Each row is followed by its class.
[ 10  -3   0  -1   0  14 -16  20   8   1  -2  -7 -13  11 -10  10  10  -4
  12  -9   1   2   3  23 -14 -18 -11 -16   6 -37 -15   2  10 -22   2   1
  -9]
L
[  9  11 -12 -17  37 -18 -44  36  21   0 -16 -15   0   0   2  -9  -2 -15
  11 -24   1 -22  -3  -7   4 -14  22   3   1  11   2   0  -9  19   4   5
  -4]
A
[ 15 -25 -13 -14  -2  -3   0   8  14   5 -18  -3 -20   1 -10 -10   0  -5
  -1  -4  19  -8  21  13  -1  -7 -25 -27   5  -5  -5  19 -27 -15 -20  22
  -9]
P
[  5  10  -6   1  -5  -2  -7   5   8   5   9   1   5  -7 -17 -11  11 -12
  12 -25   6  12  -3   0  15   7  13  -1 -20  15   0   2  -5  15   1 -13
  -9]
D
[  1  -6  -6  -1   5  20 -15   5  19   6  -7  -4   2   3 -27 -13  28  -3
  -4 -23  21 -20   5  19 -16   1 -36 -20   5 -16 -11  18  -5 -18 -17   3
   1]
G
[  0   0 -16  -4  24 -12 -33  35   1  13 -19  -2   6  -3   8 -23  -3   3
   6 -21  -6 -10  12   4  15   1   6  13 -19   8  -5   9 -29   7  -4   5
   4]
P
[-19  26 -10  23  32   6 -12   3  16 -61  -1  25  30   7  28 -12 -44  -5
 -20   8  -5  17  18  29  25  11   4   5 -15  -3 -13 -41 -12  18   8  32
  27]
G
[  9 -18   8   0   7   5 -12  12  10   6  -4  -8  -7   7  -3   4  -6 -23
   0 -10  -1  -9  -5   6   4   3 -23 -22   8  -7  -4  10 -13  18   6 -13
 -11]
J
[ -9  21 -42  18   0 -15 -12  -6  26  35   0  -4 -21   2  11   7  17   3
   1  -1   0 -11 -24  28   4   5  29  -8  -2 -13  20 -15 -29 -11  19  -3
  -8]
J
[ -8  46   0  16 -14  12  19   9 -23 -23  12  10   9   1 -11 -27   5  -4
 -10  -9 -12  18  -1   5  24   4   8  -1  -7 -21  -6  15 -25 -15   3 -11
  -8]
D
[  7  -5   4  -1 -13  -3 -12  -1   0  13  -9  -9 -14   1 -22   3  29 -21
  15  -7   8 -12  -1   0   4  -7 -20 -12   1  -3  -2  11   4   2  -7  16
  11]
G
[-17   6  22  -2   0  22  -3   8  15  -6   0 -25   4  11   5  13  10  -1
   4 -15   3  -4   1  12  -3 -10 -49 -21   1  -7  -6  19 -20 -18  -9 -16
 -13]
B
[ -7  35  14  -9   4 -19 -17   3  20 -25  -4  -7  -4   1   3   1 -30 -12
   9  -4  -7   6 -11  -5  29  -8   0  12 -24  17  -2  -9 -11  12 -10   4
   9]
B
[-12  25  10   2  44  34 -51  44   0 -79  17  32  52 -17   6 -22 -30   8
 -21  -2 -37  52  15  21  24  26 -22 -12  -6 -28 -51  -1 -17  10   5  -2
  54]
G
[-15  18  -9  23 -10  -5 -18   8  14   3  -9 -24  14 -10 -16  -5 -21  -4
  11 -21 -34 -24  27   1 -14  -4  -8   8   0  -3  22  14  -2 -25 -19  12
   5]
Q
[-12 -11 -14 -13  11 -11 -15  29  16  10  -7  14  17  13 -18 -18 -28  -7
   2 -15  14  -5  14  -2   4  -4  -5   8 -20  11  -6   1   4  -7   5  -8
 -13]
L
[ -35  -14  -34  -13   42   14   29   15    9  -61   -9   25   45    9
   32  -12 -114    8  -24   12  -38    1   15    2    2   15  -23    8
   30   26   -8  -45  -33   32   33   38  -26]
Q
[-29   0  20  26  33  19   1   1  10 -51 -13  -1  51   7  39  47 -35 -15
 -15   8 -31  36  28  -8  -4  14  32  -1 -17  24   3 -13  -8   4  27 -55
 -10]
U
[ -6  49  13   0 -27 -10 -11 -25  47  33   7 -16  -6   8 -18 -25  35  20
  11  -3   1  -9  28  -8  10 -21 -24 -22 -15 -16   3  19 -29 -20 -16  25
  40]
P
[  8  21   2  -5  32  -6 -24  12  30 -38  -6  -7  19  -3   0  -1 -48 -12
  22 -20  15 -16  29   8   4   4   6  16 -23  12  -7  -8  -7  11 -16   5
   1]
Q
[ 19  48   0  -1   9   8 -29 -18  13 -15   3 -28   8  -7  29   2  -4 -25
  13 -26   9 -11  -2   4   3  -2   6  -6  18 -22  22 -26   3  18  13  10
   8]
J
[-11  -1  -3 -20  17  12 -22  33  12   8   5 -15 -11   9 -21 -15  20   6
   8 -22  16 -17   6  15  -8  -7 -35   4  11 -23 -14  20 -22 -17  -6  -4
 -11]
L
[ 12  -1 -31   3  15   1  33  25 -32  31 -10 -19   3  -5  28 -28  39   7
 -12  -2 -41   1 -15 -18  10   7  24  23  20   2  -8 -14 -30  11  10   8
  -5]
P
[-17   5 -23  20  -9   9   7   0  19   1  27   6  18 -12 -13 -18  12  15
  -1 -24 -24 -24  -5   7 -34   5 -41  -1  10 -17  -8  -6  -2 -38 -18   8
  -7]
Q
[ 12  39   2  27  -4   2 -20   6 -14   6 -12 -14 -21  -2 -12 -19  49  -3
  -5   1 -62   3 -51  -6   8 -13   7   4  10 -10  10 -12  -7  25   4   5
  28]
G
[ -2  -8  -7  -5   2  -5 -14  15   0 -20  -3   5  -1  -4  -7   1   0  -8
   0 -12  13   9  -2  21  12  -8  -4 -17   7 -16 -17  18 -20   6  -2   2
  -6]
D
[-24   5 -17  -1  32 -22 -48  34  14  -7 -28 -14  -3  16  13   3 -34 -25
  18 -13  -9 -26   7   5  18 -21  24  39  -7   7   9 -23  -8  20  15   9
  -9]
L
[  7   3   4   2   6  -3 -21   6  25   8   9 -16  -9   4 -12   4  29 -17
   1 -12   2  -8   7  12  -5  -3 -28 -26   8 -22   2  20 -12   5  -4   2
  -3]
J
[ 13 -15 -12  -4  20 -15 -27  -7  17   2  -9 -15 -19   4   3  17  -6 -16
  11  -1  13 -30  -2  13   7  -7 -30 -17  18  -2  14  10 -29  27  -6  12
   3]
J
[ 34 -46 -24 -63  16 -18  -9 -34  -8 -42 -20  36  17 -20  34  53 -54   9
  24  26  -1   8   0  -3  -5 -28  34 -37  31 -30 -39 -28  -5  13   7  52
  13]
A
[-22  24  18   7  31  60  -3  25  26   2  22 -45  57   9  19 -42 -20  15
 -22  -3  19  -6  48  -5  -2  33 -33   9  12  -2  -6   4   9  -6   4 -28
  38]
Q
[ -6  37  22 -32 -14  29  53 -21  -1 -33  39  12  20   8  11  -7 -11  15
  -2  31  10  37  13 -10  24  12 -29 -22 -19  -2 -30 -11 -24 -25 -11  -3
   6]
B
[  4 -22  -4 -12   3   6 -37  20  14  23   4 -10 -17   3  -9 -11  13  -4
   5 -24  27 -20  -4  13  -6  -6 -29 -23  18 -35  -4  17   7 -13   6  25
   6]
A
[  9  -5 -24   8  16 -14 -12  42  -5  13 -16   9   2  -9  -2 -34 -13   1
  -7 -19 -24 -10   0  -5  17   3   6  13 -10   9 -21   6 -21   3  -5   5
   0]
P
[  2   4 -12  -7   9  -9  -7  10  30  -8  10  -1  15 -14  -8 -16 -34   1
  13 -19  16  -3  16  -1   2  12  -7  -2 -11  13  -8  -3  -2   6  -2  14
   2]
Q
[  7  17  -7  -7  24 -23 -45  -7  24  -5 -21  10  16   5 -16  -6  -4  -6
  17 -11  15 -30   8   2   9 -12   4  11 -32  17  -2  -5  -2  22 -23  12
  26]
G
[-13  64  -8  19   1 -19  -8  36  11 -16  -2 -11 -20   0 -13 -23  -5 -17
   1   0 -28  -3 -12   3   5  -4  32  25  -8  -4  14   1 -10 -13   8   8
 -15]
Q
[ 20 -10 -37  48   5  -3  15 -43  18   9  19   0 -42 -26  25  36 -43  39
 -15   3  97 -28  46  44  -2  25 -25 -31   2 -46  53  34  26 -83 -51  11
  23]
B
[  9  28   2  11  34 -33 -50   7  25 -16 -17 -19   5   1  -8  15  11  -6
  11 -16   9  -8  -2   8   6  -3  31  25 -33  27  -7   5  -9  23 -16 -11
  19]
U
[  5  28   7  -4  10 -26 -14   1  20 -23  -6   9  -7   4   6  20   2 -12
  18  -6  -4   7 -34   8  17 -16  16  10 -36   3 -18 -15 -12   2 -11  -8
  -7]
B
[ 12  23 -28  13  38  28  17  26  29 -36  31  42   7   0   0  -2 -34  -1
 -23  13  46  29  58  28  -6  34   9 -35  -6 -31 -15  21  31 -51  23  11
 -29]
A
[  8  42 -21  24  -2   0   4  21 -16  19 -15 -18 -22  -8  -7 -57   9  -2
 -22 -14 -51 -18  -8 -15   8   4  21  38  11  -5  18  -5  -7  -9 -10  18
  -7]
P
[ 18  55  -3  26  44 -12   9  16  14 -20  13  27   4  -2  -1  21  20  27
 -15  25  -1  28  -2   9 -10  17  77  20 -45  14 -29   5  24  -5   8 -41
 -12]
U
[ 13 -30 -24  -1 -57 -88  30 -57 -11  39 -11   6  -5 -11  34  86  43  18
  12  55 -55  56 -69 -11   2 -44  21 -39  11   4  21 -24  -3   9  15  44
  58]
B
[-10  34  -5  24 -27   3   1  -2  -6  -1   6 -12  12  -2 -13 -20  23  -6
   6 -26 -56   4 -19  -1  21 -16   2  -3   0 -17 -14  -8 -36  -2 -10   1
  14]
D
[ -9 -18  10 -16  -2   3  -6   6  12   2  -7 -19 -12   5  12  23  -9  -4
   3 -16  22 -10 -25  19   0  -9 -36 -10   9 -11  -9   2 -11 -14  -8  -2
  -5]
B
[-28 -43 -25  32   5  12  -4   4  10 -22   6  42  32   6   6 -27 -99   7
 -25 -27  17 -12 -11  29   8  38 -59   4 -17  -5  11 -24 -15 -27  -1  -5
   9]
Q
[  9 -11  10 -14  13  12 -12   4  23   5  10 -17  -7   2 -11   6  10 -12
  12 -17 -20 -10  -6   6   1   5 -39 -16  15  -3 -13  -1 -31  28  -2  -3
  -3]
J
[ -7  12   5  -8  -8   7 -12   4  13  -2  -6 -17 -14   7   2  15   7  -7
  12 -17  14  -6 -14  18   1 -15 -26 -17   3 -30 -14  17 -12 -28  -4   6
 -15]
B
[-16  11  -3  20   8  21 -22  65 -10   8  21   5  33  -8  21 -21 -43   6
 -14 -14   2  29 -10   1   8  32  -5  -8  -4 -17   0   7  23 -22  46 -33
  23]
Q
[ -6  -6 -23 -37  31 -23 -19 -19  20   2  16  21 -28  -2  14  49  53  15
  43  14 -32   9 -20   8 -23 -20  54  38 -15 -21  -1 -56  -1  18  11  25
 -31]
L
[ 12  13 -15   3  -4   3  30   5  -3  47  21 -13 -24  -2  -4 -30  38   0
 -16   2 -23 -15 -40 -20  -6  12  -1   7  24  15  13 -19   6  27  18  -6
 -22]
J
[ 25 -13 -12   0   8  -2  -6   3   6  13  -2 -14 -11   8 -20  12  36  -1
   4 -14  23  -5 -17  13 -17   6  -4 -14 -11   9 -11  12  -4  -7 -13 -12
 -14]
U
[ 19   4  -1   9   9   2 -26 -10   6   1 -13 -10  -5   4  -6  10  19 -16
  25 -16  22 -26  15  11   7 -11 -12 -13 -10 -15  -1   6   1   4 -17  18
  16]
G
[  0  56  -5 -15  -5 -22 -13   9  29  -1   5 -10 -41   4 -28 -21  29 -15
   2   1 -23 -14  -1 -10  -9 -27  24   0  15 -22  12   5   8  -7   3  53
 -23]
A
[  8  10   2 -19   9  10  -8  12  17 -30   5 -20 -22  -9   5   9 -26  -8
  26  -3  28 -12  19  12  -1  -5 -11 -19  19 -21 -12   8 -15  -3   0  23
 -11]
Q
[ 10   0 -39  26 -18  18  31  27  14  71  10 -23  -8   3   4 -21 -12  44
 -25 -29  -8  10 -22  24 -20   6  -9 -35  20  -1  26 -28  11 -28  21  -2
  10]
L
[  2  23 -16  29  -7  -1 -19   3  13  25  -7   3  -3   4 -22 -34   4  -2
 -13 -23 -17 -11 -11   1  -2   4  11   1 -12 -13  27   6   6 -25   0   2
   2]
A
[  3  25 -10 -11 -13 -29  33  13 -24   9   6  16 -43  21 -22 -19  10 -23
  16   4  29 -29 -30  13   8  -3  21  71 -29  22  -6 -38  14  -9  -5  24
 -46]
L
[  7  24  29 -16 -27 -12  -9  -4  -6 -25  15  36  21  30  -8  -9 -30 -12
  -3   7 -17  49 -26  -8  13 -18 -35 -15 -19 -35   8 -30  18   0  24  24
  32]
L
[-11  38  12  12  -7 -15  19  29   1 -29  15  -3  34 -10  -5   2  27  -4
 -10 -13 -28  25 -13  10 -14   6  -7  14   3 -25 -27  14 -18 -40  -2 -13
  16]
Q
[ -5  -8 -25  -9  26  -4 -20  10  14  16 -23   3  11   4   1  -3  -5  -1
   2 -18  15 -22   6   4  -3   0  14  -1  -7   6   7  -5   0   9   4   7
  -5]
G
[-20   3  16 -36 -17  34  48 -20  60 -47  34 -24  13 -12  16 -11 -32 -12
   4  10  -6  14  31 -19 -13  -2 -26 -40  28  34 -20 -60 -13  16  -4  24
 -16]
Q
[ 29 -15  12  -6  -9  21   6  26 -38 104   4 -54 -61  -8   2 -29 101  21
  14   6  22  -5  14 -22 -15   8   2  -1  16  14  39  47  37  32  24   9
 -25]
P
[-25  35  35  10  29 -22   8  13  10 -61  -4  -2   4  33  -3   2 -25 -28
 -37  31 -10  24  23  -8  22   7  11  38  -9   4  -6   6  -4  21  10  20
   4]
U
[-51  -2 -36 -34  46   0  14   7   3  -7  23  21  64   2  37  22  54  28
 -18  33 -13  33  11  -8 -22  11  32  13   6  19   8  -8 -22  10  32 -32
 -17]
D
[  2  48 -11  27  -8  14   7   4   0  -8  -1  -1  -7   2 -24 -29  16 -10
  -3 -15 -26   2 -10   5  19  -4  18   2  -3 -15 -12  11 -16   0   4  -6
 -21]
D
[ 34 -29 -49 -33  11  -1  46 -11  19   5  27  57   8   0 -20 -17 -23  23
 -33  20   9  50  -4  -7 -14  34  -2 -53  -4   3  22 -14   3 -23   6  17
 -14]
A
[ 13   6  -1   4  19 -11 -31  -3  25  -9  -9   9  -5   4   6  -5 -22 -19
   5 -10  17   4   3  -2  16   0  18  -6 -15   2  17 -10  13  22  21  18
   2]
A
[-25  26 -18   5  26   0 -24  20   4  12   0 -30  -4   1  18  -4  31  17
   4  -4 -32 -22   8   0 -15 -21  14  29  19  -9  21 -13  -5   3   4   4
  -5]
L
